[128 = 0]

[122 124 170  62 137 107 244 138 134 134 122 145 149 136 117 117 110 117
 159 137 135 130 140 112 134 133  94 106 132 142 130 115 116 118 138 130
 131 128 131 100 137 142 131 157 163 222 148 123 110 131 130 121 109 130
 138 147 131 120 123 142]	W/BM
[141 136 172  33 132 104 117 129 123 116 109 118 140 135 163 115 174 140
 112 117 169 134 124 162 114 138  78  53 156 106 142 111   4  96 144 131
 142  82 140 131 107 118 142 166 108 179 134 115 111  96 108 115   4 158
 131 147 134 172 136 141]	P/BM
[152 117 113  76 106 140 122 139 128 120 156  97 128 169 121 121 135 133
  99 140  99 128  90 144 170 115 116  98 161  74 134 112  59 119 147 117
 128  77 107 119 128 138 105 140 131 155 111  63 116 137 133 124  59 145
 126 142 123 104 125 121]	P/JL
[140 123 103 150 121 130 161 129 125 128 130 118 116 124 151 136 149 138
 125 130 159 122 131 118 106 150 117 130 118 128 134 146  87 129 117  96
 146 121 136 141 113 129 132 119  86 131 131 117 146 116 126 143 140 154
 130 138 130 136 138 142]	H/BM
[135 138 145 108 101 120 134 119 123 119 141 134 136 166 110 139 137 114
 148 123 139 149 121 122 140 127  97 131 137 114 127 122  90 126 139 109
 149  72 108 109 147 118 133 118 132 180 133 109 126 128 121 116  65 110
 119 143 140 100 135 136]	W/BM
[113 134 101 129 124 131 121 116 120 131 154 126 132 149 133 141 130 118
 117 144 126 129  95 117 125 158  88 101 115  57 130 148 196 122 132 127
 124  77 130 127 143 130 136 132 152 172 119 102 143 151 143 117 133 156
 166 118 114  99 102 125]	P/BM
[143 135 138  42 119 115 144 128 120 124 129 142  89 163 122 148 175 118
 138 187 120 128 103 159 132 109 113  81 130 115 152 147  58 136 135 125
 130 120 131 132 146 119 125 109  78 178 131  90 120 148 119 116  16 144
 120 124 140 123 144 121]	H/BM
[139 131 169  16 157 128 137 131 125 111 153 135 142 145 117 109 135 119
 123 111 126 134 123 143 125 120  98  55 127 126 132 105  28 108 146 123
 122 123 130 121 125 134 124 163 138 216 108 140 129 118 132 121   4 122
 128 155 138 144 128 131]	W/JL
[134 138 116 134 138 114 153 148 125 120 117 125 133 124 145 103 147 131
 122 140 118 119 106 140 120 135 141 113 141 107 133 144  75 123 147 130
 130 137 140 141 112 118 130 122  86 123 133 120 124 111 148 162  80 132
 132 143 131 132 129 144]	H/BM
[130 134 125 112 133 111 141 121 127 127 129 146 139 153 126 131 133 132
 129 158 168 128 145 123 131 136 120 112 130 129 164 125 193 120 137 134
  99 135 129 108 107 145 133  92 147 240 125 120 126 137 143 116 154 128
 126 124 147 124 100 139]	L/BM
[121 123 123  94 134 133 117 125 130 131 127 121 139 146 136 134 137 109
 138 134 146 120 107 147 113 112 101  73 130 105 149 136 108 123 132 130
 137 126 144 117 129 117 112 117 104 195 138 104 107 126  98 121  67 147
 113 151 136 113 116 126]	H/BM
[120  97 131 116 139 126 169 135 146 117  95 141 145  88 135 113 121 113
 129 128 112 134 109 147 114 130 123 105  94 130 134 133  77 129 131 133
 139 137 122 122 104 105 149 247 128 152 146 146 116  90 124 118  75 137
 138 138 138 128 150 139]	L/BM
[134 116 121 111 125 115 130 126 118 123 148 124 130 177 152 130 162 132
 128 155 157 129 117 132 125 125 106 124 116  94 149 123  39 110 139 193
 108 136 127 134  97 113 116 112 131 112 125  78 125 140 135 115 126 131
 128 138 118 127 131 123]	H/BM
[128 133 164  47 142 116 151 144 120 110 104 124 157 125 127 122 160 133
 120 122 149 135 136 130  83 143 112 101 132 132 141  82  25 130 120 111
 136 116 119 113 118 166 121 152 135 130 134 117 122 114 125 130  64 120
 128 143 123 109 119 138]	W/BM
[131 107 134 123 126 131 126 152 133 124 114 125 102 148 144 126 140 116
 118 144 146 118  94 151 123 115 131  89 128 110 156 137 130 105 133  97
 134 162 148 141 125 132 140 116  95 166 128 109 117 124 126 171  74 143
 142 142 130 151 112 131]	H/BM
[116 120 158  92 131 128 174 130 114 118  94 148 139 142 122 118 142 124
 133 128 147 132 109 143 119 121 101  85 137 124 136 133  53 108 136 130
 135  82 137 128 130 153 145 114 116 185 139 116 121  98 109 117  63 148
 131 125 126 115  98 127]	P/BM
[136 126 117  97 135 138 117 138 146 115 135 128 134 152 112 134 136 124
 123 134  96 126 135 100 135 114 132  93 162  93 120 132 114 115 135 123
 105  84 128  69 124 125 119 123 149 102 113  97 110 145 125 101 143 163
 131 131 117  98 134 124]	P/JL
[135 122 100 134 136 134 116 120  99 135 127 127 121 134 151 126 140 169
 109 137 176 127 117 121 108 135   4 128 122 150 145 130 127 121 126 125
 144 121 148 138 136 126  95 105  99 154 113 127 119 119 137 130 117 138
 112  99 134 135 128 149]	H/BM
[106 143 152  51 124 123 129 127 112 116 129 140 122 155  89 125 140 126
 112 134 113 137 149 160 146 124 130 106 131 127 123 113  71 135 133 102
 132 128 136 108 144 129 132 143 137 151 137 120 123 126 130  94  41 114
 187 206 130 131 139 104]	W/JL
[145 130 117  91 127 120 124 145 104 132 120 101 125 147 147 132 150 118
 124 172 141 150 128 136 135 115 110 108 122 113 140 132 110  89 134 127
 132 147 136 138 116 138 129  58 109 152 125  89 137 134 138 117 103 151
 126 134 127 133 127 135]	H/BM
[136 132 150  55 123 129  99  26 132 124 129 126 110 164 144 134 140 117
 132 129 113  98 108 147 145 112 116  82 124 107 136 122  16 110 125 142
 125 114 141 128 121 124 110 123  95 155 140  83 115 118 133 112   4 125
 119 145 148 123 129 118]	H/JL
[140 155 128 127 113 118 131 123 143 105 136  61 113 150 153 133 144 141
 127 150 126 122 104 126 133 132 114 116 151 115 159 143  51 126 124 118
 134 134 129 130 103 125 127 118  96  91 126 114 138 110 118 127  84 109
  79 178 128 150 144 127]	H/BM
[133 117 136  88 135 120 140 130 145 108 118 131 145 125 117 120 127 112
 137 139 126 124 126 135 108 123 123  89 135 145 138 113 168 127 137 130
 176 107 132 123 126 127 135 133 124 224 129 150 123 111 124 129  92 152
 124 149 138 118 115 103]	W/BM
[143 137 109  76 157 109 147 130  98 156 224 119 128 129 162 128 173 144
 114 144 173 140 105 126 123 135 105  89 124 101 140 120  35 122 136 135
 166  50 147 133 145 132 134 120  90 219 116 121 125  95 130 119  10 138
 144 137 139 139 128 114]	H/BM
[131 111 141 144 142 135 115 115 127 140  76 129 138 125 118 119 107 105
 139 109 158 132 109 138 120 126 124 103 147 115 130 151 132 143 126 126
 146 129 134 135 131 134 141 159 106 243 141 157 131 112 105 120  39 136
 119 140 123 131 107 141]	P/JL

[122 115 128 133 116 126 124 125 137 124 139 126 127 129 122 125 144 145
 110 125 102 124 131 132 135 119 126 120 132 118 125 115 132 136 148 110
 131 124 115 132 138 125 113 123 129 132 132 115 117 128 127 141 133 123
 140 129 138 101 124 130]	A/(56)
[124 129 128 122 127 123 137 148 107 112 112 131 130 135 127 120 134 116
 135 130 128 122 106 127 133 133 115 140 120 131 136 109 131 137 139 104
 151 124 113 129 132 115 136 113 126 134 132 131 141 129 126 124 135 121
 118 117 121 121 124 134]	A/(56)
[128 131 115 114 118 118 140 144 127 117 118 122 124 137 121 118 153 135
 127 123 111 128 126 120 134 122 130 145 124 125 135 106 137 150 151 107
 160 131 112 127 139 123 126 113 134 146 128 120 142 138 130 126 140 122
 128 110 105 115 128 125]	A/(56)
[113 115 149 142 123 125 131 150 125 122 134 131 110 126 134 115 138 135
 109 133 122 120 112 143 125 121 103 123 131 116 123 113 129 135 146  98
 134 126 106 135 136 124 112 134 126 126 135 118 115 127 126 137 131 130
 126 116 149 110 139 128]	C/(56)
[129 132 131 125 124 125 138 134 118 126 125 131 118 128 124 125 134 114
 130 123 140 116 114 127 124 131 116 142 123 125 133 126 125 131 131 118
 144 139 129 130 138 127 135 123 128 134 130 129 130 127 123 127 129 124
 122 118 132 127 116 126]	C/(56)
[121 125 141 121 121 132 138 141 116 115 119 135 109 132 125 121 134 128
 132 133 141 114 111 137 129 135 106 127 116 129 121 112 131 131 129 109
 147 127 119 129 134 121 129 129 128 135 137 129 131 132 117 124 142 128
 111 113 133 131 133 128]	C/(56)
[108 116 141 104 118 135 145 154 124 101 126 135 105 128 129 112 168 153
 125 131 111 110 118 137 147 124 119 133 118 110 134  99 133 137 150  84
 159 135 105 125 138 117 117 123 124 150 137 123 131 145 120 123 152 133
 113 101 127 120 142 126]	C/(56)
[130 132 130 132 126 129 141 131 117 128 124 126 131 128 117 127 143 110
 125 129 130 116 115 129 113 138 113 137 126 127 131 124 133 130 139 116
 147 132 118 124 145 123 135 115 129 134 129 121 132 117 123 131 122 117
 116 121 133 122 115 124]	C/(56)
[105 117 150  96 118 147 140 155 129 115 132 135 108 127 136 117 159 153
 125 126 110 118 132 138 150 125 120 132 133 103 116 124 132 120 145 110
 146 150 116 129 121 127  94 132 112 142 133 123 121 148 118 129 143 144
 123 111 126 133 144 119]	C/(46)
[132 141 126 145 126 107 124 117 123 141 125 128 119 132 130 131 108  95
 127 128 157 131 103 130 113 128 120 144 124 138 138 122 120 144 125 129
 129 125 128 133 142 125 147 129 129 114 129 133 122 112 129 136 118 121
 132 127 138 121 106 128]	C/(56)
[123 117 149 133 132 140 131 141 114 125 125 129 138 125 129 119 126 122
 123 134 109 125 116 144 121 138 109 125 131 127 120 128 127 120 132 114
 130 123 119 128 125 121 122 126 126 125 136 122 129 122 128 129 131 127
 116 132 144 134 134 127]	C/(56)
[114 122 137 110 120 133 121 140 135 121 133 133 115 128 137 139 140 146
 118 125 110 131 133 123 150 117 136 136 139 112 123 124 134 127 141 118
 125 136 121 131 110 127 103 134 115 127 127 129 121 146 137 132 137 141
 141 125 123 123 140 123]	C/(46)
[119 122 158 134 129 137 124 137 115 132 132 132 128 116 129 120 121 120
 116 131 134 116 114 152 122 141  97 123 138 122 117 128 129 118 131 115
 124 129 122 128 119 122 120 129 121 124 132 127 114 113 123 131 120 126
 115 137 157 132 124 128]	A/(56)
[120 129 145 117 126 135 137 149 110 122 105 129 123 122 133 121 135 118
 130 132 128 120 111 137 118 145 107 140 137 120 121 124 130 119 138 113
 150 136 123 128 130 122 127 123 123 136 124 128 132 124 124 124 132 126
 109 117 134 140 129 118]	C/(56)

[131 137 146 130 128 117 127 138 148 130 149 127 129 123 125 129 134 122
 132 126 130 138 124 127 130 124 124 132 129 119 115 129 162 126 143 147
 124 136 124 119 122 135 116 128 128 131 134 125 118 122 127 128 124 126
 131 126 125 124 132 135]	(36)/MR
[125 133 142 125 124 123 128 133 149 142 142 128 140 122 122 128 133 114
 128 122 128 140 117 119 136 124 130 132 137 116 118 131 147 126 137 137
 130 133 127 123 120 135 125 132 124 131 144 123 128 116 127 134 124 127
 131 138 136 124 133 134]	(36)/MR
[126 120 144 126 130 106 143 144 136 119 158 123 119 140 120 128 132 128
 127 122 118 134 132 130 134 124 120 134 138 122 127 126 161 125 124 135
 116 153 119 122 122 127 127 120 122 129 125 124 136 136 139 135 125 114
 129 131 127 127 142 141]	(38)/MR
[127 106 137 124 128 115 141 130 163 104 147 115 129 121 124 135 137 123
 120 122 107 135 135 127 132 122 135 123 116 116 120 126 165 119 143 132
 120 150 119 120 127 119 158 134 122 133 126 124 145 117 129 120 107 112
 155 131 135 115 133 143]	(38)/Tz
[136 127 136 124 126 121 131 133 150 124 134 121 135 131 132 134 129 121
 131 121 122 125 129 131 124 123 129 124 121 119 125 124 148 123 142 145
 126 131 117 121 128 126 143 120 124 129 126 127 129 107 128 113 119 124
 142 122 122 121 124 137]	(41)/MR
[141 131 128 128 129 124 132 131 161 135 133 110 142 136 138 134 128 123
 123 119 130 123 112 132 123 117 131 120 129 117 123 126 143 126 153 146
 128 127 124 107 130 129 148 118 120 131 128 131 133 103 136 110 127 132
 139 130 131 120 123 135]	(47)/MR
[120 125 132 127 127 123 143 132 151 119 140 135 137 111 129 125 139 121
 117 131 123 140 118 130 134 125 131 123 122 124 114 131 148 125 135 128
 123 141 125 122 137 122 137 131 128 132 131 121 138 121 127 131 117 121
 148 125 133 122 123 137]	(38)/Tz
[130 132 150 129 129 117 123 140 140 123 151 130 115 119 120 124 133 124
 132 129 127 144 133 126 134 126 123 134 131 124 116 135 162 127 140 138
 122 143 124 126 116 134 108 133 130 134 128 121 117 138 130 135 128 119
 127 127 128 129 139 133]	(41)/MR
[139 135 135 121 126 117 132 132 147 134 131 124 144 141 133 130 144 121
 124 119 126 125 126 129 125 121 125 123 137 119 125 128 136 128 140 145
 129 126 115 120 123 133 136 116 119 127 121 125 136  92 127 118 127 130
 134 132 133 126 119 133]	(47)/MR
[131 121 137 132 123 116 132 127 142 131 143 119 119 138 123 127 125 127
 125 123 124 132 131 126 132 121 125 126 128 119 124 135 139 127 139 130
 127 139 128 123 123 132 138 135 124 132 124 134 132 121 133 126 129 123
 133 134 136 125 141 133]	(35)/MR
[150 155 117 116 116 116 133 146 172  99 125 129 150 131 156 124 153 130
 127 116 122  96 120 156 129 144 124 105 118 108 124  73 182 133 126 138
 120 137 108 146 134 133 146 133 113 126 104 113 136  99 119 126 127 125
 129 122 113 138 126 126]	(38)/Qn
[146 120 140 122 124 122 129 132 158 126 143 113 138 139 124 147 129 114
 137 118 110 124 139 122 127 123 127 134 120 114 127 115 155 123 141 146
 124 125 110 128 121 129 140 129 122 127 139 126 128 101 117 100 114 125
 141 129 123 119 134 142]	(36)/MR
[140 129 137 126 117 122 140 133 151 120 141 136 126 125 130 128 144 119
 125 128 121 133 133 132 130 127 122 123 112 121 111 124 156 125 139 136
 125 138 115 130 134 124 136 135 131 131 120 125 130 101 121 119 117 123
 151 119 123 120 127 137]	(38)/Tz
[127 117 149 119 129 119 133 136 137 133 149 116 138 136 113 143 122 112
 141 115 113 135 134 116 129 122 124 140 134 115 134 125 151 119 129 147
 127 135 118 128 116 130 128 124 125 125 148 125 128 123 121 119 112 125
 131 132 117 121 135 141]	(41)/MR
[136 108 142 121 130 117 133 134 164 108 160 110 126 125 119 135 143 127
 121 123 108 134 142 125 134 122 125 122 129 119 118 122 166 123 142 134
 119 145 118 123 120 130 132 135 120 130 127 118 138 127 132 124 119 115
 139 138 144 124 134 141]	(38)/MR
[122 124 137 138 123 120 138 129 146 129 142 124 104 126 131 120 123 131
 123 131 128 134 125 129 132 117 129 123 123 125 117 146 136 129 145 124
 122 144 130 120 131 128 141 135 126 137 113 130 132 129 139 129 135 116
 144 130 143 124 139 136]	(38)/Tz
[140 135 127 129 126 123 127 129 162 115 126 118 134 122 141 132 123 120
 136 122 125 122 121 136 124 127 134 120 105 114 123 111 160 122 154 140
 129 128 123 125 135 123 155 132 127 133 126 132 125 107 123 103 117 127
 145 117 114 118 131 134]	(36)/Tz
[129 109 140 128 121 119 150 136 173 135 166 109 125 131 123 138 129 119
 117 120 107 132 125 121 139 115 131 116 133 116 115 127 155 125 142 128
 129 145 121 119 132 130 143 141 119 135 138 118 145 123 139 123 125 118
 148 144 153 121 139 149]	(35)/MR
[133 129 131 131 125 129 132 133 155 124 138 120 123 119 133 134 128 120
 131 129 125 132 128 130 127 119 128 122 111 124 118 131 148 123 151 138
 129 130 124 124 137 127 133 134 134 133 130 127 121 121 125 111 122 128
 149 118 125 118 123 137]	(41)/Tz
[129 118 145 123 119 119 156 145 138 151 176 136 135 140 112 139 146 114
 114 125 115 142 126 121 139 121 109 134 144 127 111 134 145 128 120 139
 118 144 124 121 133 131 100 129 129 125 147 124 134 122 130 138 125 134
 133 136 139 126 131 142]	(38)/MR
[130 138 118 130 124 119 136 135 169 102 132 121 121 124 150 121 143 135
 118 129 130 114 126 152 125 129 127 108 106 121 114 110 164 130 150 134
 122 139 120 124 143 121 149 134 125 133  99 126 129 113 130 117 129 124
 146 115 125 127 123 135]	(38)/Tz
[134 108 145 118 130 114 136 125 148 125 142 112 144 142 115 142 131 117
 126 115 111 138 136 115 127 117 129 134 133 114 129 136 145 118 141 147
 126 138 118 111 115 127 152 120 118 129 138 134 142  98 127 113 107 119
 142 138 130 116 134 137]	(47)/MR
[139 117 129 134 114 122 140 121 166 136 143 123 130 135 131 136 125 120
 120 129 122 128 115 128 135 121 136 117 113 117 109 124 147 124 150 126
 129 133 130 115 138 124 161 142 121 135 136 136 139  96 135 105 119 121
 157 130 142 113 139 137]	(35)/Tz
[124 128 139 125 131 119 130 136 151 127 137 114 142 122 127 137 118 117
 137 118 120 130 116 122 128 123 137 131 134 114 132 120 153 120 135 141
 128 131 122 122 124 128 140 122 121 128 145 119 129 128 130 121 117 122
 133 134 123 123 131 143]	(47)/MR
[144 111 136 124 118 123 141 124 159 148 156 119 144 145 116 141 136 116
 113 124 118 133 124 117 140 118 124 122 133 116 111 130 137 126 143 132
 125 133 129 110 129 130 137 141 120 131 144 136 141  96 133 115 121 134
 141 145 152 120 136 136]	(35)/MR
[129 128 133 136 123 128 130 132 160 122 137 119 112 112 135 131 120 126
 133 131 125 134 125 129 130 119 138 116 112 126 118 131 149 125 155 130
 131 129 126 122 137 125 139 133 132 136 125 119 121 130 135 110 126 119
 150 120 132 119 123 141]	(35)/Tz
[140 133 144 122 125 125 133 139 144 133 144 124 128 134 126 138 137 118
 136 124 119 131 139 126 126 127 119 126 127 125 120 127 146 127 138 148
 127 125 113 127 125 132 117 121 127 129 129 119 123 106 126 111 125 127
 139 125 124 123 125 141]	(36)/MR
[144 142 136 119 129 127 121 137 148 118 129 116 139 127 134 135 139 118
 135 117 125 119 136 133 121 127 120 124 121 116 129 114 153 115 141 154
 130 124 112 135 123 134 123 126 128 128 120 122 120 111 113 118 123 136
 128 122 114 129 120 135]	(36)/MR

[101 139 122 128 136 144 132 149 103 127 122 138 147 136 124 139  98 136
 129 129 121 131 119 124  76 126 143 115 120 137 142 133 115 134 142 132
 103 130 128  75 141 109 109 125 123 118 109 140 119 140  93 136 145 119
 148 140 116 136 108 132]	R/HC
[108 138 155 125 105 129 131 155  75 133 131 154 120 126 157 137  83 133
 138 119 130 141 105 110  69 138 166 145 140 161 152 150 137 122 150 138
 107 136 122  84 145 112 130 129 134 123 107 130 144 149 131 136 124 130
 168 133 124 171 111 121]	U/HC
[115 123 125 120 119 140 128 143  97 132 126 130 138 134 142 142 116 146
 123 126 116 131 121 130  61 127 143 139 100 151 139 153 133 126 139 132
 118 126 135  93 145  91 129 121 117 135 101 133 122 133 132 133 137 126
 134 146 143 163 111 126]	U/RG
[122 134 123 128 128 144 136 157 113 119 126 141 120 131 131 137 109 142
 132 130 128 132 109 122  89 132 160 123 149 143 143 135 122 124 151 135
 123 140 125  92 143 134 110 127 120 143  93 129 127 125 129 119 128 127
 149 136 114 144  99 135]	R/HC
[120 135 143 125 125 152 118 164  95 132 137 145 129 130 132 139 117 133
 132 137 133 140  93 118  88 125 157 127 153 148 137 132 112 114 155 137
 106 141 129  92 135 146 126 119 116 138  96 131 131 132 125 117 119 130
 159 121  90 139 108 127]	R/HC
[111 124 160 119 129 125 151 138  77 139 131 136 102 139 121 129  95 150
 124 116 136 132 120 104 113 122 150 145 165 115 135 156 123 128 111 133
 130 130 137 121 137 120 128 132 139 144 138 123 147 156 146 118 127 138
 135 128 143 155 130 136]	U/HC
[127 132 139 132 112 155 114 168  92 124 123 158 142 112 135 129 132 128
 136 144 178 137 105 132  66 124 131 137 138 140 143 111 134 126 180 137
 112 135 134 104 150 129 136 126 117 113  81 134 137 127 143 109 123 131
 120 133 138 148  96  99]	Q/RG
[111 120 141 125 107 139 120 144  82 132 115 145 130 112 136 143 131 132
 130 123 118 130 118 135  71 127 118 121 124 135 141 125 145 124 151 131
 121 123 129 106 141 114 140 130 120 105 107 118 131 135 139 129 145 124
 124 142 150 149 106 119]	U/RG
[117 130 136 129 122 156 122 177  79 122 141 147 128 121 110 142 121 132
 142 137 126 144 105 144  71 129 141 115 142 142 147 140 134 129 174 129
 125 135 137 104 122 133 115 126 107 123  78 126 123 128 141 122 133 123
 157 121 100 146 105 134]	R/HC
[116 140 127 120 121 129 128 157 122 124 109 143 136 128 136 132 128 134
 131 142 132 134 112 117  92 124 128 124 142 154 134 127 125 119 166 139
 106 131 145  94 148 118 119 128 117 135 103 139 128 149 124 116 116 129
 141 143 101 142 105 142]	R/RG
[117 136 125 129 136 141 151 168  95 126 190 134 131 133 125 145 112 135
 139 131 121 157 105 142  82 118 147  98 130 155 164 142 124 126 157 137
 117 141 140  91 115 143 107 124 108 140  93 128 130 128 128 124 132 118
 140 120 101 148 112 141]	R/HC
[118 121 129 130 131 141 134 161 106 120 133 132 122 127 108 146 125 133
 131 139 123 125 109 135  74 126 134 120 139 124 140 133 132 127 150 133
 127 149 129 105 136 141 112 115 103 131  98 124 133 121 133 109 138 121
 124 130  97 126 107 149]	R/HC
